Small tables with named rows and columns. After each table, cells are looked up by row and column.

daz:
fields: romefu, safadid, bog, pega, toronag
zel: [0.34, 0.82, 0.62, 0.49, 0.80]
dages: [0.39, 0.75, 0.79, 0.30, 0.67]
rebuf: [0.69, 0.77, 0.68, 0.35, 0.24]
gab: [0.29, 0.17, 0.64, 0.32, 0.70]

safadid of zel is 0.82
toronag of dages is 0.67
toronag of gab is 0.70
pega of rebuf is 0.35
safadid of dages is 0.75
romefu of gab is 0.29
bog of gab is 0.64
pega of dages is 0.30
romefu of dages is 0.39
safadid of gab is 0.17
toronag of rebuf is 0.24
pega of gab is 0.32
bog of zel is 0.62

zuka =
	lapub	balabef
dadore	245	190
divate	332	833
faf	582	824
lan	551	945
lokek	134	242
lesok	604	681
penol	356	403
tib	445	476

penol, balabef => 403
divate, lapub => 332
lesok, balabef => 681
penol, lapub => 356
tib, balabef => 476
dadore, balabef => 190
dadore, lapub => 245
divate, balabef => 833
tib, lapub => 445
lokek, balabef => 242
lokek, lapub => 134
lan, balabef => 945
lan, lapub => 551
faf, balabef => 824
faf, lapub => 582
Which row has the largest lapub? lesok

kotimal =
,daz,par,gir
fozeza,-0.272,-0.049,0.008
kapi,-0.036,-0.561,-0.400
penizo,0.093,-0.322,-0.108
lipaza,-0.263,-0.567,-0.396
zis,-0.066,-0.457,-0.174
tana,-0.553,-0.554,-0.383
vivod,-0.182,-0.069,-0.201
buzas,0.542,-0.494,-0.231
nobip,-0.290,-0.524,-0.121
fek,0.401,-0.034,-0.204
gagova,-0.258,-0.501,-0.236

daz of lipaza = -0.263
daz of nobip = -0.290
gir of lipaza = -0.396
par of lipaza = -0.567
par of kapi = -0.561
par of penizo = -0.322
daz of fozeza = -0.272
par of nobip = -0.524

lod
         dalag  ranu  bipa  foli  vil  borukug  lugi  gud  lol
koze       103   128    98   108  110       92   104  140   82
pufurob     55   130    54   150  146      184   157  136   42
sepatov    230   140   236   117  122      153   129  123  232
norazev    122   145   128    83   90      153    97  149  107
sarazi     150   140   150    82   89      128    94  144  136
nozu        43   129    44   154  151      181   157  135   26
kaz        247   131   237   129  129      133   131  116  253
vulas       41   132    42   137  135      183   137  144   15
lazil      231   144   240   105  110      153   116  129  234
kelova     202   146   212    93   99      150   109  135  203
zudopiz    211   139   208    85   92      124    91  137  203
nasazi      80   125    70   156  150      151   160  128   69
leges      124   147   131    83   90      163    97  150  108
gimini      62   127    53   147  140      143   154  135   50

leges, lugi -> 97
kaz, bipa -> 237
kaz, foli -> 129
pufurob, ranu -> 130
vulas, foli -> 137
lazil, lol -> 234
koze, gud -> 140
lazil, ranu -> 144
leges, foli -> 83
sarazi, vil -> 89
kelova, vil -> 99
zudopiz, lol -> 203
sarazi, borukug -> 128
leges, borukug -> 163
kaz, lugi -> 131
nasazi, lugi -> 160
gimini, borukug -> 143
leges, lol -> 108
Which row has the largest lugi? nasazi

div.tsv
	voro	lukemur	kas	vena	mifu	dateb	guvosu
nutobe	137	143	54	125	123	116	100
leg	177	130	70	168	127	180	225
zibe	91	166	184	153	168	71	12

guvosu of zibe = 12
mifu of nutobe = 123
vena of nutobe = 125
kas of zibe = 184
lukemur of zibe = 166
guvosu of nutobe = 100
lukemur of nutobe = 143
vena of leg = 168

Table dani
	nenik	kimuni	kufes	dusozo	kiduzu	vop
lizapu	6420	7146	6326	7609	6463	7741
sasuluv	4993	8126	3839	8047	2108	4468
vaboki	7426	6027	7380	7073	9027	7469
folif	9721	9055	6643	6376	7030	3222
gokuvag	6698	7264	6851	7770	6926	7665
deme	5363	7532	5233	9418	4278	5388

nenik of sasuluv: 4993
dusozo of folif: 6376
vop of folif: 3222
kimuni of folif: 9055
kufes of gokuvag: 6851
nenik of deme: 5363
kufes of sasuluv: 3839
dusozo of lizapu: 7609

nutilo =
	zek	rumotik	limidi	rizi	tadem	mesaz	gabek	vinu	gav	serom
tas	316	429	562	366	516	262	299	554	464	450
kepa	431	568	422	392	385	511	311	523	427	392
lif	537	723	252	164	874	624	68	251	582	160
beb	267	471	634	461	618	433	372	460	500	474
sos	441	457	513	364	501	404	427	387	396	460
kege	422	407	416	445	450	426	448	447	431	437

vinu of beb: 460
rumotik of kepa: 568
limidi of tas: 562
serom of lif: 160
gabek of kege: 448
tadem of kege: 450
mesaz of beb: 433
gabek of sos: 427
rumotik of beb: 471
limidi of lif: 252
limidi of beb: 634
rumotik of lif: 723
mesaz of tas: 262
zek of kepa: 431
rumotik of tas: 429
gav of sos: 396
Which row has the largest gabek? kege

Table modetag
,larira,fabig,nifafo,bonetu,ren,mut,nivota,fatu,lanozi,sito
sizikov,165,204,54,120,59,196,92,91,165,93
fufebul,92,86,135,103,150,97,116,106,76,96
dasoza,71,68,161,109,170,80,107,125,55,112

What is the nifafo of fufebul in modetag?
135
What is the lanozi of fufebul in modetag?
76
What is the larira of dasoza in modetag?
71
What is the fatu of dasoza in modetag?
125
What is the nifafo of sizikov in modetag?
54
What is the nivota of dasoza in modetag?
107
What is the mut of dasoza in modetag?
80
What is the ren of sizikov in modetag?
59
What is the fabig of sizikov in modetag?
204
What is the bonetu of fufebul in modetag?
103
What is the lanozi of sizikov in modetag?
165
What is the sito of sizikov in modetag?
93
What is the bonetu of sizikov in modetag?
120
What is the sito of fufebul in modetag?
96
What is the nifafo of dasoza in modetag?
161
What is the nivota of sizikov in modetag?
92
What is the fatu of sizikov in modetag?
91
What is the larira of fufebul in modetag?
92

Table luz
	tabina	lir	tof	zam	bab	buvedor	zonam	foz
zes	135	38	113	157	163	141	125	166
mog	52	89	123	78	86	95	84	135
lif	132	75	82	227	209	150	163	132
zisise	170	91	97	108	141	192	87	105
kebam	30	165	77	19	54	168	53	61

What is the tabina of zes in luz?
135
What is the foz of zes in luz?
166
What is the foz of lif in luz?
132
What is the zonam of lif in luz?
163
What is the zam of zisise in luz?
108
What is the lir of kebam in luz?
165
What is the foz of mog in luz?
135
What is the bab of mog in luz?
86
What is the buvedor of mog in luz?
95

lag:
columns: sele, rok, nim, lazile
gupezel: [117, 116, 120, 117]
pomeki: [98, 108, 114, 116]
nirol: [211, 111, 108, 114]
vapi: [248, 109, 118, 111]
roso: [39, 105, 110, 112]
guzalen: [61, 117, 111, 118]
nofi: [85, 107, 113, 114]
reze: [121, 118, 118, 108]

rok of gupezel is 116
sele of gupezel is 117
lazile of gupezel is 117
rok of pomeki is 108
rok of guzalen is 117
nim of nirol is 108
sele of nirol is 211
lazile of pomeki is 116
nim of vapi is 118

Table ger
         nurodel  ponuve
danu       44635   44756
bofot      24418   41382
busor      38550   39685
sesu       38122   49122
sokupi     48963   32527
mimufu     78881   35427
zugivo     46830   28070
zaman      24935   41591
seku       76195   34099
zazezil    68892   59118
komoliz    78317   36584
vamudur    33659   45087
moz        59871   27088

What is the nurodel of mimufu in ger? 78881
What is the ponuve of danu in ger? 44756
What is the ponuve of busor in ger? 39685
What is the nurodel of zaman in ger? 24935
What is the nurodel of zazezil in ger? 68892
What is the ponuve of zaman in ger? 41591
What is the nurodel of bofot in ger? 24418
Row with the largest ponuve: zazezil

zumilu
columns: fegesi, diza, zukofor, pamuvur, rik, tadam
kekav: [174, -54, 2963, 668, -449, -5375]
zisa: [339, 268, 1878, 313, -408, -8168]
bure: [-398, -233, 214, 116, -1590, 3600]
gep: [-2273, -1911, 937, -1693, -916, 5467]
vez: [-1728, -1379, 724, -1301, -1193, 4957]
dif: [-2233, -2037, -442, -1411, -1073, 4818]
pes: [-3333, -2989, 4384, -2364, -30, 3911]
fazik: [-2377, -2111, -1722, -2432, -1357, 6782]

gep, rik -> -916
pes, pamuvur -> -2364
fazik, tadam -> 6782
kekav, tadam -> -5375
bure, pamuvur -> 116
fazik, pamuvur -> -2432
vez, tadam -> 4957
gep, diza -> -1911
bure, zukofor -> 214
zisa, rik -> -408
gep, tadam -> 5467
bure, fegesi -> -398

zez
columns: bage, buk, ged
nolevo: [0.45, -0.02, -1.01]
lonuzas: [-8.65, -7.61, 8.71]
mun: [-4.49, -4.21, -9.84]
kevu: [-3.05, -3.08, -7.94]
zodoto: [0.15, -0.50, -1.00]
baf: [-8.74, -7.64, 1.91]
gul: [-2.63, -2.26, -5.32]
gog: [0.57, -0.20, 2.59]
sot: [-4.51, -4.07, -8.46]
lavim: [-0.84, -1.29, 6.70]
zef: [-4.66, -5.75, -1.39]
munu: [-5.39, -4.96, -5.60]
piv: [0.72, 0.27, 0.16]
modam: [-5.59, -4.89, 3.72]

What is the bage of piv in zez?
0.72
What is the buk of gog in zez?
-0.20
What is the buk of piv in zez?
0.27
What is the bage of gog in zez?
0.57
What is the bage of mun in zez?
-4.49
What is the bage of lavim in zez?
-0.84
What is the ged of mun in zez?
-9.84
What is the buk of zodoto in zez?
-0.50
What is the bage of zef in zez?
-4.66
What is the buk of modam in zez?
-4.89
What is the bage of kevu in zez?
-3.05
What is the ged of piv in zez?
0.16
What is the buk of munu in zez?
-4.96
What is the ged of lonuzas in zez?
8.71
Which row has the largest ged? lonuzas

